Here is a tiny trained network, its code and every weight. The questions are about switching its units off for an input and a target symbol, where a switched-off unit gives its printed mean instead of its output.

import numpy as np


def w(rows, s, z=0):
    codes = np.array(rows[::2]) - 128.0
    scale = np.full(codes.shape[1], s)
    scale[-1] = z or s
    return codes * scale


def f(y):
    return y / 2 * (1 + np.tanh(0.7978845608 * (y + 0.044715 * y**3)))


def softmax(a):
    e = np.exp(a - a.max(-1, keepdims=True))
    return e / e.sum(-1, keepdims=True)


def log_softmax(a):
    a = a - a.max(-1, keepdims=True)
    return a - np.log(np.exp(a).sum(-1, keepdims=True))


def net(x, mask):
    ids = ['αβεηθλμσφψ'.index(c) for c in x.split()]
    T = len(ids)
    res = E[ids] + P[:T]
    r = res
    for j in range(3):
        rows = slice(3 * j, 3 * j + 3)
        q, k, v = (r @ M[0][rows].T for M in (Q, K, V))
        z = softmax(np.where(np.tri(T) > 0, q @ k.T / 3**0.5, -1e9)) @ v
        o = O[0][rows]
        res = res + np.where(mask[j], z, o[:, -1]) @ o[:, :-1]
    y = f(res @ A[0][:, :-1].T + A[0][:, -1])
    res = res + np.where(mask[3:15], y, B[0][:, -1]) @ B[0][:, :-1]
    return log_softmax(res[-1] @ U[:, :-1].T + U[:, -1])


Q, K, V, O, A, B = {}, {}, {}, {}, {}, {}
E = w([
[191,161,139,171,140,62,185,104,110,108],'α',
[173,153,85,120,140,166,85,104,40,137],'β',
[37,123,98,147,106,137,150,74,85,88],'ε',
[134,89,111,155,53,43,94,141,177,172],'η',
[122,127,140,56,89,79,150,43,71,172],'θ',
[178,24,165,111,115,166,142,149,90,105],'λ',
[119,126,199,105,102,98,162,166,115,1],'μ',
[98,173,114,94,82,87,61,154,82,104],'σ',
[166,135,160,110,81,175,108,64,174,83],'φ',
[139,102,69,230,125,122,115,105,138,130],'ψ',
],0.0058)
P = w([
[114,148,118,120,146,143,144,160,153,149],'0',
[140,94,173,159,159,70,44,63,114,92],'1',
[181,101,66,116,67,97,135,112,109,61],'2',
[117,129,214,205,75,133,106,111,83,157],'3',
[165,81,57,102,118,77,101,85,127,40],'4',
[154,152,100,155,1,157,179,148,82,125],'5',
],0.0053)
Q[0] = w([
[183,103,21,81,98,105,144,122,130,60],'h0',
[109,98,112,94,251,97,91,127,181,121],'h0',
[142,83,144,156,125,77,63,60,89,73],'h0',
[98,144,98,79,213,149,156,173,201,174],'h1',
[89,170,222,181,140,159,130,156,127,205],'h1',
[149,159,103,118,38,178,176,177,124,149],'h1',
[141,134,36,28,194,133,160,158,181,123],'h2',
[68,167,187,105,238,164,125,173,176,198],'h2',
[132,181,135,151,70,187,204,182,133,183],'h2',
],0.017)
K[0] = w([
[143,162,64,106,24,188,227,188,136,131],'h0',
[195,108,5,104,95,65,90,74,100,72],'h0',
[124,93,98,33,198,158,164,163,201,63],'h0',
[180,97,189,60,57,166,94,116,59,28],'h1',
[97,108,243,156,202,108,31,73,124,122],'h1',
[95,159,215,180,89,166,157,154,91,213],'h1',
[199,79,93,168,24,124,220,171,168,75],'h2',
[187,26,197,205,161,52,94,103,174,74],'h2',
[106,143,253,218,95,151,137,161,126,187],'h2',
],0.014)
V[0] = w([
[142,118,236,102,146,157,127,202,171,31],'h0',
[59,235,140,136,131,44,124,132,125,62],'h0',
[151,193,134,119,94,189,87,41,226,117],'h0',
[195,153,204,61,88,47,158,146,174,155],'h1',
[189,118,98,244,158,94,133,166,209,143],'h1',
[180,201,144,153,196,125,212,103,68,75],'h1',
[162,143,98,228,171,221,115,138,108,65],'h2',
[171,74,146,119,170,162,215,31,129,190],'h2',
[253,166,130,82,176,137,56,162,74,192],'h2',
],0.021)
O[0] = w([
[172,70,142,86,118,142,173,202,195,8,222],'h0',
[58,220,69,153,71,84,176,165,146,87,115],'h0',
[167,188,113,111,68,212,118,45,225,121,178],'h0',
[206,157,220,111,79,31,95,141,128,119,167],'h1',
[171,108,84,233,135,82,183,157,207,193,192],'h1',
[169,185,186,152,210,139,235,80,93,112,166],'h1',
[178,168,98,224,163,153,39,171,109,79,126],'h2',
[187,57,89,149,68,97,159,40,85,60,4],'h2',
[191,175,14,40,112,170,156,181,67,158,146],'h2',
],0.011,0.0026)
A[0] = w([
[62,200,188,51,165,166,132,169,170,214,141],'n0',
[122,207,146,179,215,203,182,126,138,129,155],'n1',
[116,105,100,150,160,206,206,41,76,74,135],'n2',
[166,137,136,129,151,135,73,42,97,245,78],'n3',
[189,81,232,133,171,164,85,112,123,184,130],'n4',
[106,99,98,163,86,196,18,206,155,72,189],'n5',
[226,115,109,113,121,113,158,140,164,221,223],'n6',
[90,232,56,155,48,95,150,92,181,60,208],'n7',
[88,51,25,195,181,172,241,125,197,184,126],'n8',
[77,47,68,111,86,197,63,95,125,193,170],'n9',
[63,86,118,167,144,38,152,214,1,133,254],'n10',
[203,186,170,71,88,92,109,182,96,122,166],'n11',
],0.0063,0.0045)
B[0] = w([
[173,149,182,71,195,148,158,51,188,167,215],'n0',
[133,187,157,173,231,184,113,126,135,81,208],'n1',
[179,104,164,198,87,125,91,121,57,50,189],'n2',
[113,105,35,157,51,109,208,169,135,70,151],'n3',
[146,150,168,132,161,153,99,54,165,184,181],'n4',
[102,100,141,116,173,202,50,181,204,85,228],'n5',
[251,152,155,125,96,72,82,117,151,182,229],'n6',
[40,254,80,181,46,121,186,92,142,127,254],'n7',
[161,40,60,65,131,181,242,86,195,138,193],'n8',
[60,81,123,75,71,194,11,120,96,119,189],'n9',
[58,57,118,142,218,52,151,171,10,227,238],'n10',
[223,146,123,36,108,95,142,166,107,106,222],'n11',
],0.0069,0.0086)
U = w([
[180,184,169,215,159,42,193,100,113,167,159],'α',
[151,189,20,125,130,178,77,199,21,129,111],'β',
[3,129,164,195,155,144,87,85,93,116,174],'ε',
[104,123,113,171,58,34,46,200,178,210,95],'η',
[90,97,141,51,56,96,177,47,46,132,30],'θ',
[187,23,215,106,197,137,99,148,110,111,232],'λ',
[86,105,125,102,112,93,201,254,144,15,2],'μ',
[75,205,147,35,189,155,125,155,138,203,105],'σ',
[181,155,173,117,70,179,104,68,206,56,252],'φ',
[118,77,52,160,149,165,187,114,181,184,16],'ψ',
],0.003,0.0016)

Each question gives the input, a string of symbols that net reads in full, and the target symbol t.
The units are the heads (3 rows each of Q, K, V and O) and the neurons (one row each of A and B). Each row of codes is followed by its name. A weight is (code - 128) times the scale printed after its matrix; where a second scale follows, it is the last column's (O, A, B and U).
mask holds one flag per unit, heads first, then neurons. A switched-off unit (its flag False) gives its mean, the last column of its rows in O or B, instead of its output. The means were averaged over made-up inputs and are rounded, as every weight is.
A unit's drop is (log p(t) with every unit on - log p(t) with that unit switched off) / (log p(t) with every unit on - log p(t) with every unit switched off).
The circuit of an input: a set's keep is (log p(t) with only the set's units on - log p(t) with every unit switched off) / (log p(t) with every unit on - log p(t) with every unit switched off). Starting from the 12 units with the biggest drops (on a tie, the unit counted first), units are removed one at a time, each time the one whose removal leaves the highest keep (on an exact tie, the one counted first), for as long as the keep stays at least 0.8.
units of the circuit, in order: the units of the circuit, biggest drop first
top k neurons: the k neurons with the biggest drops, biggest first
heads that matter: for each layer, one digit per head in row order, 1 if its drop is at least 0.15 and else 0, layers parted by /
input θ ψ η, target θ: units of the circuit, in order -> (h2)
input σ β φ, target σ: units of the circuit, in order -> (h2 n0)
input ψ α φ σ α λ, target ψ: units of the circuit, in order -> (h1 n8)
input μ φ β, target μ: heads that matter -> 100
input λ φ σ, target λ: heads that matter -> 100
input σ λ μ, target σ: heads that matter -> 001
input η λ β, target η: heads that matter -> 010
input α α ε ψ, target α: units of the circuit, in order -> (h1 n5)
input φ λ φ φ, target φ: units of the circuit, in order -> (h0 n10)
input θ φ ψ λ λ, target θ: heads that matter -> 001
input φ φ σ φ β, target σ: top 2 neurons -> (n0 n2)
input φ λ ψ, target φ: heads that matter -> 101
input ε ε φ, target ε: units of the circuit, in order -> (h2 h1 n11)
input λ β λ, target λ: top neuron -> (n7)
input φ φ λ σ ψ, target ψ: top 2 neurons -> (n8 n11)
input ε φ β φ, target ε: heads that matter -> 011
input φ φ λ, target φ: heads that matter -> 100
input α φ φ α α λ, target α: heads that matter -> 010
input β λ ε φ, target β: top 2 neurons -> (n0 n8)
input θ η φ σ λ, target θ: heads that matter -> 011
input μ η φ λ φ σ, target λ: heads that matter -> 101
input α η λ, target α: units of the circuit, in order -> (h1)
